Below are the code and all the weights of a small trained network. Each question names an input and a target symbol and asks about switching units off, where a switched-off unit gives its printed mean instead of its output.

import numpy as np


def w(rows, s, z=0):
    codes = np.array(rows[::2]) - 128.0
    scale = np.full(codes.shape[1], s)
    scale[-1] = z or s
    return codes * scale


def norm(h):
    return h / np.sqrt((h * h).mean(-1, keepdims=True) + 1e-5)


def f(y):
    return np.maximum(y, 0)


def softmax(a):
    e = np.exp(a - a.max(-1, keepdims=True))
    return e / e.sum(-1, keepdims=True)


def log_softmax(a):
    a = a - a.max(-1, keepdims=True)
    return a - np.log(np.exp(a).sum(-1, keepdims=True))


def net(x, mask):
    ids = ['ΔΘΠΣαβγεηλμξτφψ'.index(c) for c in x.split()]
    T = len(ids)
    res = E[ids] + P[:T]
    u = 0
    for l in range(3):
        r = norm(res)
        for j in range(3):
            rows = slice(3 * j, 3 * j + 3)
            q, k, v = (r @ M[l][rows].T for M in (Q, K, V))
            z = softmax(np.where(np.tri(T) > 0, q @ k.T / 3**0.5, -1e9)) @ v
            o = O[l][rows]
            res = res + np.where(mask[u + j], z, o[:, -1]) @ o[:, :-1]
        u += 3
        y = f(norm(res) @ A[l][:, :-1].T + A[l][:, -1])
        res = res + np.where(mask[u : u + 4], y, B[l][:, -1]) @ B[l][:, :-1]
        u += 4
    return log_softmax(norm(res)[-1] @ U[:, :-1].T + U[:, -1])


Q, K, V, O, A, B = {}, {}, {}, {}, {}, {}
E = w([
[131,157,165,253],'Δ',
[163,104,112,59],'Θ',
[95,94,88,124],'Π',
[130,138,69,142],'Σ',
[165,139,86,105],'α',
[136,177,125,153],'β',
[173,198,192,134],'γ',
[156,148,94,112],'ε',
[130,86,111,94],'η',
[112,213,76,199],'λ',
[172,156,174,155],'μ',
[91,77,110,128],'ξ',
[76,175,138,229],'τ',
[153,78,202,212],'φ',
[190,152,69,123],'ψ',
],0.02)
P = w([
[103,141,208,70],'0',
[100,73,40,255],'1',
[109,71,152,145],'2',
[129,99,101,175],'3',
[157,165,103,185],'4',
[161,17,163,52],'5',
[130,117,142,123],'6',
[133,147,128,140],'7',
[138,140,132,123],'8',
],0.0092)
Q[0] = w([
[167,92,222,184],'L0H1',
[204,105,186,115],'L0H1',
[133,56,54,99],'L0H1',
[121,188,176,42],'L0H2',
[72,134,96,100],'L0H2',
[100,172,44,113],'L0H2',
[120,125,9,79],'L0H3',
[154,180,65,134],'L0H3',
[83,103,39,79],'L0H3',
],0.011)
K[0] = w([
[173,76,149,236],'L0H1',
[185,112,180,133],'L0H1',
[113,155,98,104],'L0H1',
[78,107,76,141],'L0H2',
[96,138,166,156],'L0H2',
[145,208,130,69],'L0H2',
[121,95,95,7],'L0H3',
[168,151,59,115],'L0H3',
[144,106,60,91],'L0H3',
],0.014)
V[0] = w([
[66,201,7,91],'L0H1',
[137,146,153,182],'L0H1',
[185,92,137,157],'L0H1',
[109,93,120,174],'L0H2',
[194,100,180,138],'L0H2',
[122,155,63,149],'L0H2',
[66,137,186,148],'L0H3',
[98,182,91,73],'L0H3',
[133,147,184,177],'L0H3',
],0.014)
O[0] = w([
[173,2,108,117,69],'L0H1',
[52,166,103,165,254],'L0H1',
[41,178,62,115,232],'L0H1',
[141,168,24,224,194],'L0H2',
[126,193,56,44,197],'L0H2',
[120,30,107,198,194],'L0H2',
[238,169,157,158,16],'L0H3',
[97,33,193,159,2],'L0H3',
[20,221,152,139,143],'L0H3',
],0.0087,0.0019)
A[0] = w([
[133,182,163,55,168],'L0N1',
[110,122,10,166,143],'L0N2',
[224,200,144,188,191],'L0N3',
[130,56,71,172,255],'L0N4',
],0.011,0.0052)
B[0] = w([
[83,145,70,199,163],'L0N1',
[172,75,196,29,203],'L0N2',
[16,150,96,85,202],'L0N3',
[74,188,2,67,255],'L0N4',
],0.0097,0.0094)
Q[1] = w([
[207,165,197,174],'L1H1',
[252,198,163,206],'L1H1',
[187,150,124,102],'L1H1',
[120,231,215,62],'L1H2',
[135,176,104,56],'L1H2',
[173,180,156,132],'L1H2',
[148,173,202,160],'L1H3',
[185,130,109,176],'L1H3',
[185,162,151,136],'L1H3',
],0.012)
K[1] = w([
[126,144,8,160],'L1H1',
[13,162,4,128],'L1H1',
[108,149,83,165],'L1H1',
[58,179,37,175],'L1H2',
[107,138,120,188],'L1H2',
[104,177,82,173],'L1H2',
[26,124,47,109],'L1H3',
[97,166,94,150],'L1H3',
[62,106,55,129],'L1H3',
],0.012)
V[1] = w([
[152,118,93,24],'L1H1',
[93,73,141,120],'L1H1',
[110,91,234,134],'L1H1',
[121,164,121,133],'L1H2',
[144,96,172,41],'L1H2',
[141,186,153,124],'L1H2',
[153,113,249,84],'L1H3',
[144,72,67,168],'L1H3',
[99,43,80,172],'L1H3',
],0.012)
O[1] = w([
[21,222,117,71,246],'L1H1',
[117,79,155,122,154],'L1H1',
[186,60,241,1,47],'L1H1',
[132,98,98,124,162],'L1H2',
[112,231,148,55,107],'L1H2',
[125,127,133,78,112],'L1H2',
[198,169,103,9,2],'L1H3',
[63,76,170,138,128],'L1H3',
[74,72,169,213,150],'L1H3',
],0.0085,0.0041)
A[1] = w([
[44,106,151,129,72],'L1N1',
[129,129,124,33,157],'L1N2',
[102,181,254,191,254],'L1N3',
[121,190,69,83,70],'L1N4',
],0.0078,0.004)
B[1] = w([
[87,166,145,143,171],'L1N1',
[136,78,136,197,244],'L1N2',
[5,206,110,181,252],'L1N3',
[96,59,183,147,232],'L1N4',
],0.011,0.0042)
Q[2] = w([
[226,200,161,128],'L2H1',
[76,102,2,63],'L2H1',
[99,87,125,127],'L2H1',
[32,131,53,167],'L2H2',
[138,176,152,166],'L2H2',
[153,170,129,210],'L2H2',
[77,70,226,144],'L2H3',
[87,25,114,150],'L2H3',
[150,133,142,125],'L2H3',
],0.012)
K[2] = w([
[80,72,19,193],'L2H1',
[172,122,218,114],'L2H1',
[107,126,99,90],'L2H1',
[118,142,241,137],'L2H2',
[90,182,113,201],'L2H2',
[104,171,104,170],'L2H2',
[92,170,189,10],'L2H3',
[96,115,190,109],'L2H3',
[178,140,131,153],'L2H3',
],0.014)
V[2] = w([
[141,132,97,206],'L2H1',
[59,140,132,80],'L2H1',
[201,93,87,184],'L2H1',
[167,248,56,169],'L2H2',
[134,186,136,145],'L2H2',
[158,196,48,81],'L2H2',
[141,71,180,139],'L2H3',
[145,135,56,116],'L2H3',
[162,150,115,153],'L2H3',
],0.016)
O[2] = w([
[73,111,82,92,86],'L2H1',
[112,186,175,197,238],'L2H1',
[108,57,70,98,1],'L2H1',
[51,67,133,61,163],'L2H2',
[54,110,110,156,139],'L2H2',
[72,33,241,86,166],'L2H2',
[154,138,93,125,56],'L2H3',
[177,2,241,108,175],'L2H3',
[87,94,133,171,92],'L2H3',
],0.0095,0.0083)
A[2] = w([
[106,118,254,65,142],'L2N1',
[80,159,82,205,87],'L2N2',
[73,59,57,161,2],'L2N3',
[33,226,106,124,52],'L2N4',
],0.0087,0.0052)
B[2] = w([
[127,159,138,224,228],'L2N1',
[83,238,117,127,226],'L2N2',
[48,136,31,68,158],'L2N3',
[96,209,69,250,253],'L2N4',
],0.011,0.0055)
U = w([
[74,22,84,76,36],'Δ',
[144,148,225,66,3],'Θ',
[238,184,58,137,77],'Π',
[239,48,30,184,130],'Σ',
[201,164,174,134,95],'α',
[244,86,168,88,17],'β',
[117,53,200,111,64],'γ',
[234,190,186,87,40],'ε',
[121,125,214,57,29],'η',
[76,114,6,159,66],'λ',
[44,52,192,68,51],'μ',
[73,131,184,219,141],'ξ',
[116,30,25,53,24],'τ',
[87,38,111,54,10],'φ',
[64,216,115,184,224],'ψ',
],0.012,0.0049)

Each question gives the input, a string of symbols that net reads in full, and the target symbol t.
The units are the heads (3 rows each of Q, K, V and O) and the neurons (one row each of A and B). Each row of codes is followed by its name. A weight is (code - 128) times the scale printed after its matrix; where a second scale follows, it is the last column's (O, A, B and U).
mask holds one flag per unit, layer by layer, with each layer's heads first. A switched-off unit (its flag False) gives its mean, the last column of its rows in O or B, instead of its output. The means were averaged over made-up inputs and are rounded, as every weight is.
A unit's drop is (log p(t) with every unit on - log p(t) with that unit switched off) / (log p(t) with every unit on - log p(t) with every unit switched off).
The circuit of an input: a set's keep is (log p(t) with only the set's units on - log p(t) with every unit switched off) / (log p(t) with every unit on - log p(t) with every unit switched off). Starting from the 12 units with the biggest drops (on a tie, the unit counted first), units are removed one at a time, each time the one whose removal leaves the highest keep (on an exact tie, the one counted first), for as long as the keep stays at least 0.8.
circuit, biggest first: the units of the circuit, biggest drop first
top k neurons: the k neurons with the biggest drops, biggest first
top k neurons in layer l: the k neurons of layer l with the biggest drops, biggest first
heads that matter: for each layer, one digit per head in row order, 1 if its drop is at least 0.15 and else 0, layers parted by /
drop of u: that unit's drop, to one decimal
input Π η Σ Σ Π ψ η τ η, target Π: circuit, biggest first : [L2H2; L0H1; L0H3]
input ξ Σ τ Θ, target ξ: heads that matter : 111 / 001 / 100
input λ ξ β Σ, target λ: top neuron in layer 0 : [L0N4]
input Σ ξ ψ Θ, target Σ: circuit, biggest first : [L2H2; L0H1]
input Σ φ Π Π φ Δ η μ Π, target Σ: heads that matter : 000 / 000 / 010
input Π Σ α λ η Π ξ ξ, target Π: circuit, biggest first : [L2H2; L0H1; L0H3]
input Π τ μ Σ Θ λ ψ Π, target Π: circuit, biggest first : [L2H2; L0H1; L0H2]
input λ λ ψ μ μ γ λ ψ, target λ: circuit, biggest first : [L0H2; L2H1; L1H2]
input μ Σ τ γ Π ψ τ ξ α, target μ: circuit, biggest first : [L2H2; L0H2; L1H3]
input Σ ξ α, target Σ: heads that matter : 100 / 000 / 010
input Π μ Σ, target Π: circuit, biggest first : [L0H1; L2H2; L0H3]
input λ α ε β η ε, target λ: heads that matter : 011 / 001 / 110
input β Δ ε, target β: heads that matter : 011 / 101 / 000
input ξ Σ μ Π μ μ μ ξ ξ, target ξ: top 3 neurons : [L0N3; L0N4; L1N4]
input Σ φ ψ ξ ε, target Σ: circuit, biggest first : [L0H1]
input ε η μ η Π, target ε: heads that matter : 010 / 000 / 000
input β Π Σ η γ Σ α λ, target β: heads that matter : 111 / 100 / 000
input ξ Π ψ φ Σ Σ α η, target ξ: top 3 neurons in layer 1 : [L1N4; L1N3; L1N2]
input λ Σ ξ ε Π Σ, target λ: heads that matter : 010 / 001 / 010
input ε ξ μ λ, target ε: heads that matter : 010 / 001 / 010
input λ φ γ ψ, target λ: top 2 neurons : [L0N4; L0N2]
input τ Σ ξ Π ε, target τ: heads that matter : 000 / 000 / 100
input β φ Σ ψ Σ Π Σ, target β: top neuron : [L0N4]
input Π α λ Σ λ, target Π: drop of L2H2 : 1.0
input Σ τ α Π α η, target Σ: drop of L2H2 : 0.5
input Σ Σ ξ μ μ γ Π, target Σ: drop of L0H1 : 0.3
input β Σ Π ε, target β: drop of L1H1 : 0.3
input μ β α Π Θ Σ ψ Δ ε, target μ: top neuron : [L0N4]
